Rows and roughly how far along a hidden order each lies, from 0 to 10
[ 0.55 -0.53 -1.54 -0.11 -2.41  1.69 -0.47 -1.62  1.26 -2.03  1.16 -0.69
 -2.03  0.02 -1.22 -1.99  1.60  2.58  0.20 -1.28  1.72  0.57 -0.96  0.24
 -0.71  5.58 -3.32  0.59 -0.51 -0.05 -1.34 -5.17 -1.75  6.90 -1.52  0.45
  9.99 -3.66  2.61 -5.74  0.76  2.63 -4.03  1.95 -1.35  1.70 -0.69  0.97
  0.16 -0.13 -1.21 -0.09 -0.99  0.27 -3.21 -0.66  0.28  0.72 -0.73  2.05
 -3.43 -0.12  2.11 -0.87 -3.84 -1.00 -0.01  0.57  2.75  0.67  2.73 -2.11
 -3.52 -2.16  4.19  2.76  1.51  2.65 -2.57  0.06  0.00 -0.33  5.26 -3.16
 -1.31  0.28 -0.05  0.28 -1.84 -1.89  1.05 -5.81 -0.68  2.60 -4.95  1.65
 -1.68 -3.89  1.39 -0.13  5.05 -1.29 -3.45 -2.47 -4.56 -2.74 -1.62 -0.86
  3.71  0.43  2.58 -1.62 -0.08  3.81 -0.39  4.04  0.88 -1.58  2.25  3.36
  1.60 -1.42  0.75  3.14  4.67 -4.09  5.02  1.85 -2.13 -1.87 -3.17 -1.71
 -4.57 -6.35 -0.93]
9
[-0.48 -0.03  3.52 -1.34 -0.23 -1.27 -0.31  3.01 -2.75  5.33 -0.58  0.62
 -0.39  3.44  1.07 -1.15 -5.14 -0.42 -1.71  0.01 -1.20 -0.05  0.80  4.01
  2.33 -4.70  3.83 -2.84  2.87  0.19  0.38 -0.32 -0.34 -6.53  3.23  3.13
 -5.81  1.34  0.11  3.02 -0.25 -0.64  3.98 -2.89 -1.32 -1.57 -0.69  1.09
 -0.14  3.27  0.82  0.62 -0.57  0.85 -0.86  0.27  5.96  0.18  0.31 -1.05
  1.41  1.63 -0.59  3.84  2.05  0.05 -1.19 -1.14 -2.78  4.91  1.13  4.59
  1.98 -3.94  0.40 -3.62  0.44 -0.95  2.12  1.50  1.76  1.06 -4.46  2.92
 -0.67 -2.40  2.44 -2.84  2.87 -1.79  0.58  6.68 -0.29 -1.82 -1.25 -1.85
  1.02  0.99 -0.76  1.32 -2.60 -0.93  4.07 -0.43  3.78 -0.51  0.79 -0.63
  1.61 -2.37 -0.70  0.09  1.51 -0.88 -1.57 -1.81  1.57  1.28 -2.11 -0.01
 -1.78  1.31  0.78 -3.27 -0.01 -1.07  4.31 -1.52  1.83 -0.58  5.10 -1.45
  0.79  1.18 -3.53]
1
[ 2.52 -2.79 -1.06  1.08 -0.11  1.40  0.14 -1.34  0.82 -0.19  0.44 -0.52
 -2.10  0.96  0.34 -2.89  0.70  0.80 -1.11 -2.06  1.57  2.83  0.08  0.56
  0.22  5.88 -3.60  1.34 -0.55  0.24 -1.74 -5.02 -2.80  7.59 -3.18  1.10
  9.99 -3.45  2.93 -4.40  3.87  2.48 -2.87  1.56 -2.57 -0.26 -1.11  1.30
 -0.01 -1.26 -1.67 -1.70 -2.24 -0.67 -2.38 -0.39  0.47  0.88  3.41  2.71
 -2.04  1.15  1.89 -1.10 -4.71 -1.34  1.23 -0.14  6.43  0.45  1.87 -2.63
 -2.87 -1.00  5.43  4.53  1.91  3.64 -2.38 -0.92  1.06 -0.86 -9.99 -2.23
 -1.22  1.86  1.22  1.72 -0.33 -0.60  1.38 -8.79 -1.41  2.71 -6.45  2.05
 -0.11 -3.59  1.97 -1.85  5.27 -0.21 -4.58 -2.20 -3.07 -1.02 -1.00 -1.26
  4.52  0.21  2.94  0.20  0.98  3.08  0.57  3.94  2.55 -0.97  1.93  4.02
  1.24 -1.82  0.44  3.29  5.93 -4.10  4.71  2.60 -2.63 -0.64 -2.68 -2.53
 -4.26 -5.44 -0.57]
10
[ 0.87 -2.03 -0.89  0.98 -2.19  1.75  0.36 -1.71  0.92  0.41 -0.24 -0.58
 -1.97  1.03 -1.36 -2.31  0.30  2.01 -1.26 -1.06  0.77  0.95 -0.53  0.91
  0.49  4.75 -3.06  0.81 -0.07  0.57 -1.37 -4.44 -2.59  3.05 -1.70  0.77
  8.76 -3.75  2.02 -3.90  1.26  2.34 -3.30  0.62 -1.48  1.82 -0.81  1.68
 -0.31  0.45 -1.63 -0.68 -1.08 -0.04 -4.25 -0.58  1.43  0.63  1.61  1.84
 -2.05  0.80  1.58  0.04 -3.11 -0.92  0.75  0.28  3.48  1.91  3.73 -1.88
 -2.86 -2.20  3.39  2.38  1.38  2.09 -1.73  0.77  0.95  0.32  3.19 -2.74
 -1.48 -0.65  0.46 -0.19 -0.80 -2.77  1.37 -3.52 -0.58  1.21 -5.06  0.09
 -1.64 -4.07  1.06 -0.32  2.21 -0.80 -2.72 -2.62 -0.94 -1.94 -1.17 -1.12
  4.93  0.16  2.36 -1.59  0.62  3.03 -0.87  3.03  1.54 -1.04  1.53  2.94
  0.28 -1.21  1.06  3.16  4.93 -4.36  4.36  3.11 -1.68 -1.75 -2.02 -2.39
 -4.37 -4.91 -1.56]
8
[-0.71 -0.74  2.51 -1.34  0.66 -1.12 -0.61  2.51 -2.84  5.78 -0.97  0.84
 -0.23  2.68  1.72 -0.19 -6.28 -0.98 -1.51 -1.21 -0.97  1.30  1.30  3.40
  2.61 -1.43  2.12 -2.71  2.38 -0.16 -0.21 -1.52 -0.92 -6.68  2.66  3.33
 -4.25 -0.85  1.24  2.84  0.94  0.18  2.46 -2.19 -2.36 -2.94 -1.02  1.55
 -0.03  2.43  1.07 -0.38 -0.93  1.03 -2.54  0.32  5.84  0.39  1.46 -0.43
  1.33  2.50 -0.13  2.15  2.40 -0.17 -0.28 -2.01 -3.30  3.89  1.52  2.55
  1.12 -3.23  0.28 -2.81  0.76 -0.17  1.53  0.66  2.19  1.42 -3.64  4.34
 -1.02 -2.03  3.47 -1.72  3.25 -2.26  0.51  3.89 -1.01 -1.32 -2.73 -0.80
  0.47  0.60 -0.56  0.61 -1.07 -0.10  3.24  0.02  1.47 -0.66  0.72 -0.84
  3.12 -1.73 -1.08  1.08  0.75 -1.13 -0.55 -0.98  1.56  1.35 -1.63  0.25
 -0.68  1.40  1.15 -3.34  0.65 -1.18  6.04 -0.78  2.25 -0.31  4.33 -1.36
  1.64  0.72 -2.78]
2
[-1.99  1.69  1.18 -1.73 -2.47  0.51 -1.10  3.57 -0.48  0.82  2.26 -0.52
 -0.62  1.71 -1.21 -0.37 -2.23  2.63 -1.66  1.08 -0.65 -2.40 -0.50  3.01
  0.07 -2.90  2.53 -1.60  1.71 -0.19  0.59 -0.11  0.86 -4.30  4.25  1.35
 -0.36 -0.55  0.62 -1.64 -3.95 -1.15 -0.90 -2.08  0.21  0.90 -0.71  0.94
  0.35  3.51 -0.02  2.71  0.80  1.22 -5.35  0.05  7.01  0.04 -4.76 -0.99
 -0.13 -0.41  0.57  2.24  1.65  0.47 -2.70  0.58 -3.53  4.55  3.41  2.43
  0.20 -4.57 -0.37 -3.90  0.28 -0.73  1.44  1.59 -0.81  1.42 -2.31  1.17
 -1.33 -3.07 -0.29 -3.08  0.55 -1.26  0.27  5.59  0.79 -0.18  1.30 -2.48
 -1.89  0.54 -1.01  3.17 -1.92 -0.98  1.19 -1.01  1.93 -2.11 -1.15  0.08
  0.63 -2.38  0.65 -3.55  0.21  1.80 -2.08 -0.44  0.37 -0.79 -1.04  0.65
 -0.18  1.73  1.43 -1.54 -0.99 -1.44  2.25 -1.20  1.57 -1.78  2.67  0.15
  0.53 -0.55 -4.11]
2
[-1.62  0.43  2.33 -1.16  0.56 -1.42 -0.89  2.59 -2.85  4.93 -0.06  0.69
  0.42  4.35  1.15  0.25 -6.80  0.04 -1.21  0.29 -1.56 -0.22  1.12  3.46
  2.72 -4.15  5.48 -2.61  3.11  0.03  0.52  1.96  0.60 -9.99  4.95  2.87
 -6.53  1.02  0.38  3.01 -0.91 -1.57  3.40 -2.83 -0.79 -2.23 -0.39  1.73
 -0.06  3.54  1.20  1.00 -0.16  0.74 -2.99  0.87  5.97 -0.16 -0.30 -1.48
  1.65  1.62 -0.65  3.67  2.89  0.70 -1.41 -1.48 -4.87  4.09  0.64  3.19
  2.49 -3.00 -1.02 -4.06 -0.02 -2.32  2.57  1.12  0.78  2.14 -6.10  1.88
 -0.67 -3.53  1.80 -3.21  2.54 -2.21  0.00  6.61  0.06 -2.26  0.73 -2.71
  0.26  1.82 -0.88  2.00 -3.52 -1.40  5.36  0.39  5.27 -0.29  0.83 -0.08
  0.93 -2.55 -1.30 -0.25  1.45 -1.17 -1.31 -2.31  0.87  1.07 -2.73 -0.78
 -1.74  1.71  0.90 -4.06 -2.15  0.02  2.85 -2.07  2.37  0.06  5.83 -0.20
  2.25  3.91 -3.16]
0
[-0.75 -1.26  1.20 -0.65 -0.67 -0.52 -0.37  1.89 -1.03  4.08 -0.03  0.39
 -0.34  2.91  0.44 -1.08 -4.64  0.52 -1.45 -0.44 -1.00  0.08  0.64  3.26
  2.15 -3.08  3.57 -2.18  3.05  0.25  0.07 -0.68 -0.73 -5.62  2.93  1.96
 -2.06  0.07  1.10  0.56 -0.93 -0.98  1.75 -2.69 -1.45 -1.40 -0.79  1.45
 -0.09  2.55  0.32  0.59 -0.37  0.75 -3.53  0.27  4.48  0.17  0.56 -0.38
  0.57  1.12  0.00  2.81  1.41 -0.08 -1.14 -0.88 -2.57  3.83  1.70  1.90
  1.00 -3.42  0.18 -2.02  0.59 -0.67  1.31  0.94  1.10  0.82 -4.82 -0.15
 -0.78 -2.09  1.75 -2.51  2.09 -2.18  0.23  8.33 -0.20 -0.56 -1.57 -1.73
 -0.16  0.03 -0.19  1.62 -1.14 -1.03  2.54 -0.83  3.46 -0.66  0.24 -0.59
  3.38 -2.87  0.19 -0.46  0.90 -0.20 -1.12 -1.50  1.73  0.45 -1.71  0.24
 -0.91  1.38  1.24 -1.94  0.56 -1.17  3.55 -1.39  1.23 -0.76  3.94 -1.04
 -0.18 -0.25 -3.04]
2
[-0.07 -1.74 -1.01  0.44 -2.01  0.43  0.59 -0.84  0.18  0.43 -0.41 -0.63
 -0.95  1.14 -1.23 -0.94  0.32  1.52 -0.97 -0.87  0.29  0.75 -0.43  1.66
  0.68  1.99 -1.88 -0.06  0.88  0.30 -0.74 -2.66 -1.97  1.04  0.45  3.05
  3.98 -4.29  2.86 -2.41  0.52  1.86 -1.51 -0.04 -0.78 -0.22 -1.03  1.78
 -0.33  0.25 -1.91 -0.04 -0.34  0.09 -5.04 -0.01 -1.60 -0.01  1.49  0.74
 -1.98  0.27  1.63  0.84 -2.09 -0.20 -0.37 -0.05  0.24  2.73  2.67 -0.86
 -1.90 -2.15  2.75  1.57  1.43  0.64 -1.86  0.00  0.54  1.18  2.87 -1.56
 -0.68 -1.49  0.48 -0.51 -1.07 -3.46  1.13 -2.63 -0.62  1.07 -3.74  0.07
 -2.05 -2.45  0.49  0.99  2.03 -1.38 -1.21 -1.78 -1.01 -1.82 -0.59 -0.78
  3.72 -1.15  1.95 -1.36 -0.08  1.22 -0.47  2.35  1.83 -1.28  1.12  3.03
  0.23 -0.59  1.34  0.68  3.53 -2.08  6.93  2.16 -0.93 -1.76 -1.59 -1.22
 -3.05 -4.39 -1.45]
6
[-0.62 -1.34 -1.32  0.75 -2.12  1.37  0.05 -1.36  1.69  2.41  0.00 -1.05
 -1.07  1.10 -1.74 -1.93  0.11  1.95 -1.16 -0.83  0.46  0.92 -0.53  0.66
  0.53  2.13 -2.21  0.06  1.15  0.50 -0.67 -1.55 -0.67  0.50 -0.23  2.04
  5.71 -3.94  3.72 -3.89  0.10  1.27 -2.05 -0.16 -0.50 -0.29 -0.95  1.97
 -0.28 -0.43 -2.62 -0.18 -0.10 -0.68 -4.97  0.46 -0.95 -0.06  0.12  0.38
 -1.95 -0.23  1.45  0.35 -2.13  0.11  0.05  0.31  1.57  2.72  2.59 -0.28
 -1.57 -1.98  2.41  1.85  1.25  0.42 -1.24 -0.97 -0.76  1.25 -0.05 -2.85
 -0.84 -1.20 -0.39 -0.89 -1.29 -3.46  1.04 -1.91 -0.28  2.16 -1.26  0.06
 -1.97 -2.40  1.62  1.43  1.94 -1.45 -1.57 -2.01  0.88 -1.50 -0.61 -1.54
  2.38 -1.67  2.68 -1.56  0.51  2.02  0.17  0.68  1.40 -1.76  0.73  2.83
  0.32 -0.48  2.09  0.59  2.93 -3.02  5.73  1.93 -2.58 -1.42 -0.60 -0.65
 -2.85 -4.81 -2.22]
6
